Below are the code and all the weights of a small trained network. Each question names an input and a target symbol and asks about switching units off, where a switched-off unit gives its printed mean instead of its output.

import numpy as np


def w(rows, s, z=0):
    codes = np.array(rows[::2]) - 128.0
    scale = np.full(codes.shape[1], s)
    scale[-1] = z or s
    return codes * scale


def norm(h):
    return h / np.sqrt((h * h).mean(-1, keepdims=True) + 1e-5)


def f(y):
    return np.maximum(y, 0)


def softmax(a):
    e = np.exp(a - a.max(-1, keepdims=True))
    return e / e.sum(-1, keepdims=True)


def log_softmax(a):
    a = a - a.max(-1, keepdims=True)
    return a - np.log(np.exp(a).sum(-1, keepdims=True))


def net(x, mask):
    ids = ['αελξφψ'.index(c) for c in x.split()]
    T = len(ids)
    res = E[ids] + P[:T]
    u = 0
    for l in range(2):
        q, k, v = (norm(res) @ M[l].T for M in (Q, K, V))
        z = softmax(np.where(np.tri(T) > 0, q @ k.T / 3**0.5, -1e9)) @ v
        res = res + np.where(mask[u], z, O[l][:, -1]) @ O[l][:, :-1]
        u += 1
        y = f(norm(res) @ A[l][:, :-1].T + A[l][:, -1])
        res = res + np.where(mask[u : u + 12], y, B[l][:, -1]) @ B[l][:, :-1]
        u += 12
    return log_softmax(norm(res)[-1] @ U[:, :-1].T + U[:, -1])


Q, K, V, O, A, B = {}, {}, {}, {}, {}, {}
E = w([
[82,207,102,58],'α',
[27,139,136,146],'ε',
[187,253,176,114],'λ',
[119,139,217,41],'ξ',
[130,120,82,124],'φ',
[99,183,155,163],'ψ',
],0.0032)
P = w([
[146,29,147,127],'0',
[186,7,176,109],'1',
[172,24,160,122],'2',
[162,59,144,133],'3',
[155,81,136,142],'4',
[149,100,131,147],'5',
[146,115,127,151],'6',
[142,128,126,153],'7',
[136,139,125,157],'8',
[134,151,124,158],'9',
[129,160,123,161],'10',
],0.0014)
Q[0] = w([
[144,64,107,113],'0.h1',
[140,164,118,115],'0.h1',
[105,254,135,184],'0.h1',
],0.0034)
K[0] = w([
[143,242,212,177],'0.h1',
[226,210,76,190],'0.h1',
[210,4,4,181],'0.h1',
],0.0024)
V[0] = w([
[190,84,99,103],'0.h1',
[91,204,196,127],'0.h1',
[253,73,29,194],'0.h1',
],0.0017)
O[0] = w([
[128,156,136,127,117],'0.h1',
[161,80,158,104,161],'0.h1',
[97,255,87,168,2],'0.h1',
],0.0042,0.00079)
A[0] = w([
[147,98,115,87,170],'0.n1',
[184,176,190,105,96],'0.n2',
[111,70,177,76,124],'0.n3',
[100,196,215,225,138],'0.n4',
[176,209,187,91,202],'0.n5',
[172,19,254,110,32],'0.n6',
[28,138,44,99,138],'0.n7',
[49,75,145,117,27],'0.n8',
[120,73,181,84,136],'0.n9',
[94,157,50,164,179],'0.n10',
[141,32,213,140,150],'0.n11',
[71,188,131,118,251],'0.n12',
],0.0028,0.0013)
B[0] = w([
[148,128,102,133,185],'0.n1',
[116,38,142,131,168],'0.n2',
[129,146,5,81,190],'0.n3',
[164,157,13,47,197],'0.n4',
[71,24,53,164,240],'0.n5',
[49,101,61,189,193],'0.n6',
[196,81,110,75,230],'0.n7',
[232,159,116,109,148],'0.n8',
[112,200,43,106,188],'0.n9',
[150,59,108,105,193],'0.n10',
[140,245,132,205,197],'0.n11',
[173,53,120,185,253],'0.n12',
],0.0024,0.0021)
Q[1] = w([
[90,239,239,167],'1.h1',
[57,215,187,205],'1.h1',
[69,253,219,241],'1.h1',
],0.0054)
K[1] = w([
[47,110,88,89],'1.h1',
[22,127,88,123],'1.h1',
[2,111,89,89],'1.h1',
],0.009)
V[1] = w([
[149,133,90,118],'1.h1',
[124,24,91,169],'1.h1',
[74,109,2,119],'1.h1',
],0.0029)
O[1] = w([
[85,111,208,97,188],'1.h1',
[136,156,184,247,216],'1.h1',
[113,146,189,250,250],'1.h1',
],0.0017,0.0026)
A[1] = w([
[168,39,123,60,133],'1.n1',
[166,194,110,101,254],'1.n2',
[114,160,219,189,244],'1.n3',
[139,99,79,136,117],'1.n4',
[145,151,95,155,225],'1.n5',
[162,80,106,162,212],'1.n6',
[80,77,127,104,75],'1.n7',
[190,181,108,131,202],'1.n8',
[156,176,209,179,216],'1.n9',
[107,252,125,143,79],'1.n10',
[164,160,164,166,4],'1.n11',
[106,195,128,203,89],'1.n12',
],0.004,0.0008)
B[1] = w([
[81,185,200,196,251],'1.n1',
[1,165,24,160,175],'1.n2',
[237,106,99,53,181],'1.n3',
[166,169,145,149,229],'1.n4',
[72,151,151,49,216],'1.n5',
[106,135,130,81,245],'1.n6',
[205,130,93,122,196],'1.n7',
[113,99,102,41,178],'1.n8',
[114,206,63,41,170],'1.n9',
[244,233,165,181,166],'1.n10',
[183,110,176,22,145],'1.n11',
[105,74,236,128,213],'1.n12',
],0.0023,0.0021)
U = w([
[96,47,91,250,120],'α',
[118,233,177,230,51],'ε',
[93,181,34,60,246],'λ',
[254,57,102,112,135],'ξ',
[71,72,217,106,100],'φ',
[218,184,210,60,68],'ψ',
],0.0088,0.0011)

Each question gives the input, a string of symbols that net reads in full, and the target symbol t.
The units are the heads (3 rows each of Q, K, V and O) and the neurons (one row each of A and B). Each row of codes is followed by its name. A weight is (code - 128) times the scale printed after its matrix; where a second scale follows, it is the last column's (O, A, B and U).
mask holds one flag per unit, layer by layer, with each layer's heads first. A switched-off unit (its flag False) gives its mean, the last column of its rows in O or B, instead of its output. The means were averaged over made-up inputs and are rounded, as every weight is.
A unit's drop is (log p(t) with every unit on - log p(t) with that unit switched off) / (log p(t) with every unit on - log p(t) with every unit switched off).
The circuit of an input: a set's keep is (log p(t) with only the set's units on - log p(t) with every unit switched off) / (log p(t) with every unit on - log p(t) with every unit switched off). Starting from the 12 units with the biggest drops (on a tie, the unit counted first), units are removed one at a time, each time the one whose removal leaves the highest keep (on an exact tie, the one counted first), for as long as the keep stays at least 0.8.
units of the circuit, in order: the units of the circuit, biggest drop first
unit that matters most: the unit with the biggest drop
top k neurons: the k neurons with the biggest drops, biggest first
top k neurons in layer l: the k neurons of layer l with the biggest drops, biggest first
drop of u: that unit's drop, to one decimal
input φ α λ α α ξ, target λ: units of the circuit, in order => (0.n3, 0.n9, 0.n6)
input α ψ λ α α ξ φ ψ α ε, target λ: units of the circuit, in order => (1.h1, 0.n7, 0.n4)
input α ψ φ α ψ ψ ψ, target ψ: unit that matters most => 0.n6
input φ α λ φ α φ, target λ: units of the circuit, in order => (1.h1, 0.h1)
input λ φ α ε, target λ: top 2 neurons => (0.n3, 0.n7)
input φ α ψ ξ, target ξ: top 2 neurons => (0.n4, 0.n11)
input ε λ α ψ λ α φ α ε ψ, target λ: top 2 neurons in layer 0 => (0.n4, 0.n11)
input α ε φ ε ε ξ, target ξ: top 4 neurons => (1.n3, 0.n11, 0.n6, 1.n1)
input α ε φ α α ε ξ λ λ, target λ: top 2 neurons => (0.n5, 0.n4)
input λ φ ξ φ φ, target λ: top 3 neurons => (0.n12, 1.n12, 1.n6)
input α ψ λ ψ φ λ ξ ε α ε φ, target ξ: top 3 neurons in layer 0 => (0.n11, 0.n9, 0.n10)
input α α α φ ξ ε α ε α, target ε: top 3 neurons in layer 0 => (0.n7, 0.n6, 0.n11)
input ψ φ α α α λ α α ψ α φ, target ξ: top 4 neurons => (0.n11, 0.n9, 1.n2, 0.n4)
input α φ ε α ε λ λ, target λ: top 3 neurons => (0.n5, 1.n2, 0.n4)
input ε ε ξ φ ε ψ λ ψ, target λ: units of the circuit, in order => (0.n4)
input α α ξ α ε ψ ψ φ ε, target φ: top 2 neurons in layer 1 => (1.n12, 1.n3)
input α α ψ ψ φ ψ α ψ α ε, target φ: drop of 1.n12 => 1.1
input φ ε ψ, target ψ: drop of 1.h1 => 0.1
input λ ξ ψ ξ φ ξ λ ξ, target λ: drop of 1.n12 => 0.4
input ψ φ α α α, target ε: drop of 1.n1 => 1.3
